Below is a small trained network, with its code and all its weights. Each question gives an input and a class and asks what happens when units are switched off, that is, made to give their printed mean instead of their output.

import numpy as np


def w(rows, s, z=0):
    codes = np.array(rows[::2]) - 128.0
    scale = np.full(codes.shape[1], s)
    scale[-1] = z or s
    return codes * scale


def f(y):
    return y / 2 * (1 + np.tanh(0.7978845608 * (y + 0.044715 * y**3)))


def log_softmax(a):
    a = a - a.max(-1, keepdims=True)
    return a - np.log(np.exp(a).sum(-1, keepdims=True))


def net(x, mask):
    res = np.array(x, float).reshape(1, 5) / 4 @ E
    y = f(res @ A[0][:, :-1].T + A[0][:, -1])
    res = res + np.where(mask, y, B[0][:, -1]) @ B[0][:, :-1]
    return log_softmax(res[-1] @ U[:, :-1].T + U[:, -1])


A, B = {}, {}
E = w([
[55,168,139,2,158,137,106],'x0',
[89,94,59,124,165,212,195],'x1',
[58,218,144,203,95,135,152],'x2',
[80,79,96,121,49,140,40],'x3',
[185,215,14,90,89,147,116],'x4',
],0.009)
A[0] = w([
[181,178,87,105,99,136,120,43],'N0',
[105,91,94,132,125,162,182,57],'N1',
[59,174,125,27,149,106,129,145],'N2',
[105,105,122,132,104,144,109,22],'N3',
[84,45,224,132,157,123,128,79],'N4',
[193,217,62,107,138,127,130,77],'N5',
[209,185,193,112,218,128,245,75],'N6',
[201,84,92,251,101,120,142,35],'N7',
[80,174,168,30,155,142,117,36],'N8',
[180,109,105,177,123,151,136,238],'N9',
[121,135,68,121,96,120,82,112],'N10',
[48,230,128,232,108,133,155,111],'N11',
[53,87,59,141,178,186,188,180],'N12',
[97,99,84,138,139,160,176,59],'N13',
[247,18,108,62,165,119,113,55],'N14',
[65,167,124,181,119,136,120,70],'N15',
[108,98,168,118,144,116,133,3],'N16',
[57,38,108,142,37,152,51,128],'N17',
[177,188,65,91,116,158,132,128],'N18',
[177,176,229,97,111,77,77,191],'N19',
[67,79,230,159,179,143,169,103],'N20',
[174,168,186,141,93,71,70,113],'N21',
],0.012,0.0052)
B[0] = w([
[109,155,125,173,75,132,71,182],'N0',
[180,166,103,137,117,185,62,162],'N1',
[156,92,219,163,165,111,199,249],'N2',
[111,194,126,146,132,175,55,129],'N3',
[115,117,151,145,50,81,100,221],'N4',
[115,137,130,146,57,82,83,226],'N5',
[29,150,82,138,255,117,100,242],'N6',
[167,147,248,212,164,139,136,226],'N7',
[155,149,211,212,145,177,132,215],'N8',
[149,71,168,141,148,65,192,207],'N9',
[90,140,121,147,143,95,103,179],'N10',
[75,115,136,39,84,200,167,232],'N11',
[237,77,67,117,135,138,102,243],'N12',
[187,169,96,134,113,186,49,167],'N13',
[62,151,134,35,67,226,184,249],'N14',
[96,162,135,78,120,176,113,167],'N15',
[130,233,119,164,76,186,11,141],'N16',
[48,149,88,133,238,90,138,235],'N17',
[106,97,129,133,77,71,105,229],'N18',
[203,76,55,107,130,139,138,245],'N19',
[119,129,118,142,46,58,117,223],'N20',
[203,124,76,132,139,191,70,212],'N21',
],0.024,0.011)
U = w([
[96,102,141,127,34,111,79,110],'0',
[152,100,232,153,140,202,150,152],'1',
[81,117,155,20,76,254,158,119],'2',
[205,80,74,92,130,197,94,203],'3',
[56,119,100,115,193,150,99,124],'4',
[160,21,107,50,113,91,218,183],'5',
[182,245,135,73,110,154,163,4],'6',
],0.0088,0.0033)

Each question gives the input, the list of numbers given to net, and the class t.
The units are the neurons (one row each of A and B). Each row of codes is followed by its name. A weight is (code - 128) times the scale printed after its matrix; where a second scale follows, it is the last column's (A, B and U).
mask holds one flag per neuron, in row order. A switched-off neuron (its flag False) gives its mean, the last column of its row in B, instead of its output. The means were averaged over made-up inputs and are rounded, as every weight is.
A unit's drop is (log p(t) with every unit on - log p(t) with that unit switched off) / (log p(t) with every unit on - log p(t) with every unit switched off).
The circuit of an input: a set's keep is (log p(t) with only the set's units on - log p(t) with every unit switched off) / (log p(t) with every unit on - log p(t) with every unit switched off). Starting from the 12 units with the biggest drops (on a tie, the unit counted first), units are removed one at a time, each time the one whose removal leaves the highest keep (on an exact tie, the one counted first), for as long as the keep stays at least 0.8.
circuit, biggest first: the units of the circuit, biggest drop first
most important unit: the unit with the biggest drop
top k neurons: the k neurons with the biggest drops, biggest first
drop when u is switched off: that unit's drop, to one decimal
input [5,7,-6,8,-5], class 4: top 2 neurons : N17, N19
input [8,3,-8,0,8], class 0: top 4 neurons : N18, N5, N7, N0
input [6,1,4,-1,-7], class 0: most important unit : N20
input [-8,-6,8,6,-6], class 1: top 4 neurons : N7, N14, N9, N6
input [7,-5,-5,-8,8], class 0: top 3 neurons : N5, N18, N17
input [7,-6,6,7,1], class 1: top 4 neurons : N2, N8, N6, N14
input [2,5,-6,-4,-5], class 2: top 3 neurons : N14, N5, N18
input [3,-8,8,-5,-1], class 2: top 3 neurons : N11, N12, N15
input [2,8,-8,-6,-5], class 2: top 3 neurons : N14, N19, N21
input [8,2,-8,-1,0], class 1: top 2 neurons : N2, N8
input [-7,-1,-2,7,6], class 1: top 3 neurons : N7, N6, N9
input [-2,8,-7,4,8], class 0: top 3 neurons : N18, N5, N19
input [-1,4,2,-5,3], class 4: drop when N6 is switched off : 2.4
input [4,4,4,7,0], class 4: circuit, biggest first : N17
input [-8,-7,-3,-2,4], class 1: drop when N12 is switched off : 0.3
input [5,-2,-6,4,-8], class 0: drop when N4 is switched off : 2.3
